Below is a small trained network, with its code and all its weights. Each question gives an input and a class and asks what happens when units are switched off, that is, made to give their printed mean instead of their output.

import numpy as np


def w(rows, s, z=0):
    codes = np.array(rows[::2]) - 128.0
    scale = np.full(codes.shape[1], s)
    scale[-1] = z or s
    return codes * scale


def f(y):
    return np.maximum(y, 0)


def log_softmax(a):
    a = a - a.max(-1, keepdims=True)
    return a - np.log(np.exp(a).sum(-1, keepdims=True))


def net(x, mask):
    res = np.array(x, float).reshape(1, 6) / 4 @ E
    y = f(res @ A[0][:, :-1].T + A[0][:, -1])
    res = res + np.where(mask, y, B[0][:, -1]) @ B[0][:, :-1]
    return log_softmax(res[-1] @ U[:, :-1].T + U[:, -1])


A, B = {}, {}
E = w([
[128,127,128],'x0',
[39,75,24],'x1',
[128,128,128],'x2',
[128,128,129],'x3',
[254,155,19],'x4',
[190,3,154],'x5',
],0.013)
A[0] = w([
[81,117,204,58],'neuron 0',
[41,237,152,209],'neuron 1',
[148,156,192,44],'neuron 2',
[135,29,179,177],'neuron 3',
[149,152,199,68],'neuron 4',
[168,154,241,20],'neuron 5',
[83,195,152,55],'neuron 6',
[31,103,246,35],'neuron 7',
[132,71,154,132],'neuron 8',
[20,49,47,3],'neuron 9',
[129,64,168,115],'neuron 10',
[87,250,104,108],'neuron 11',
[210,155,110,13],'neuron 12',
[151,43,173,170],'neuron 13',
],0.014,0.003)
B[0] = w([
[130,150,64,197],'neuron 0',
[169,69,176,232],'neuron 1',
[100,176,164,171],'neuron 2',
[156,86,161,218],'neuron 3',
[93,181,161,177],'neuron 4',
[84,171,162,206],'neuron 5',
[162,97,135,179],'neuron 6',
[138,146,9,253],'neuron 7',
[145,105,154,177],'neuron 8',
[66,196,182,246],'neuron 9',
[166,90,151,184],'neuron 10',
[181,77,151,219],'neuron 11',
[100,155,67,196],'neuron 12',
[155,90,143,208],'neuron 13',
],0.015,0.018)
U = w([
[172,48,178,92],'0',
[130,157,7,252],'1',
[48,189,212,25],'2',
],0.017,0.0045)

Each question gives the input, the list of numbers given to net, and the class t.
The units are the neurons (one row each of A and B). Each row of codes is followed by its name. A weight is (code - 128) times the scale printed after its matrix; where a second scale follows, it is the last column's (A, B and U).
mask holds one flag per neuron, in row order. A switched-off neuron (its flag False) gives its mean, the last column of its row in B, instead of its output. The means were averaged over made-up inputs and are rounded, as every weight is.
A unit's drop is (log p(t) with every unit on - log p(t) with that unit switched off) / (log p(t) with every unit on - log p(t) with every unit switched off).
The circuit of an input: a set's keep is (log p(t) with only the set's units on - log p(t) with every unit switched off) / (log p(t) with every unit on - log p(t) with every unit switched off). Starting from the 12 units with the biggest drops (on a tie, the unit counted first), units are removed one at a time, each time the one whose removal leaves the highest keep (on an exact tie, the one counted first), for as long as the keep stays at least 0.8.
units of the circuit, in order: the units of the circuit, biggest drop first
k most important neurons: the k neurons with the biggest drops, biggest first
drop when u is switched off: that unit's drop, to one decimal
input [-7,-6,-6,4,-7,-2], class 1: 2 most important neurons : neuron 7; neuron 0
input [7,-8,7,2,7,-8], class 0: 2 most important neurons : neuron 11; neuron 9
input [2,7,2,-4,-2,5], class 2: units of the circuit, in order : neuron 9
input [2,0,-8,-8,2,-2], class 0: 4 most important neurons : neuron 7; neuron 9; neuron 0; neuron 12
input [-7,-7,4,6,-8,7], class 1: 4 most important neurons : neuron 7; neuron 0; neuron 9; neuron 1
input [5,-2,5,-3,-3,-1], class 1: 2 most important neurons : neuron 9; neuron 7
input [-5,-8,-4,2,7,-7], class 2: 4 most important neurons : neuron 7; neuron 12; neuron 5; neuron 2
input [4,-7,-4,-6,6,-4], class 2: 4 most important neurons : neuron 7; neuron 5; neuron 0; neuron 2
input [7,-2,8,8,8,-8], class 0: 2 most important neurons : neuron 11; neuron 7
input [0,3,2,-8,0,-2], class 2: 2 most important neurons : neuron 7; neuron 3
input [-3,-5,8,6,8,7], class 1: 3 most important neurons : neuron 12; neuron 1; neuron 11
input [8,-6,-6,-7,-3,-8], class 0: 2 most important neurons : neuron 1; neuron 11
input [-2,-7,3,-3,7,6], class 1: 3 most important neurons : neuron 12; neuron 9; neuron 1
input [-5,8,-1,6,8,8], class 0: units of the circuit, in order : neuron 7
input [-1,-4,8,-7,-4,-1], class 1: drop when neuron 9 is switched off : 0.8
input [-8,-8,6,-5,-8,6], class 1: drop when neuron 9 is switched off : 0.4
input [-2,4,8,-4,2,2], class 2: drop when neuron 7 is switched off : 0.9
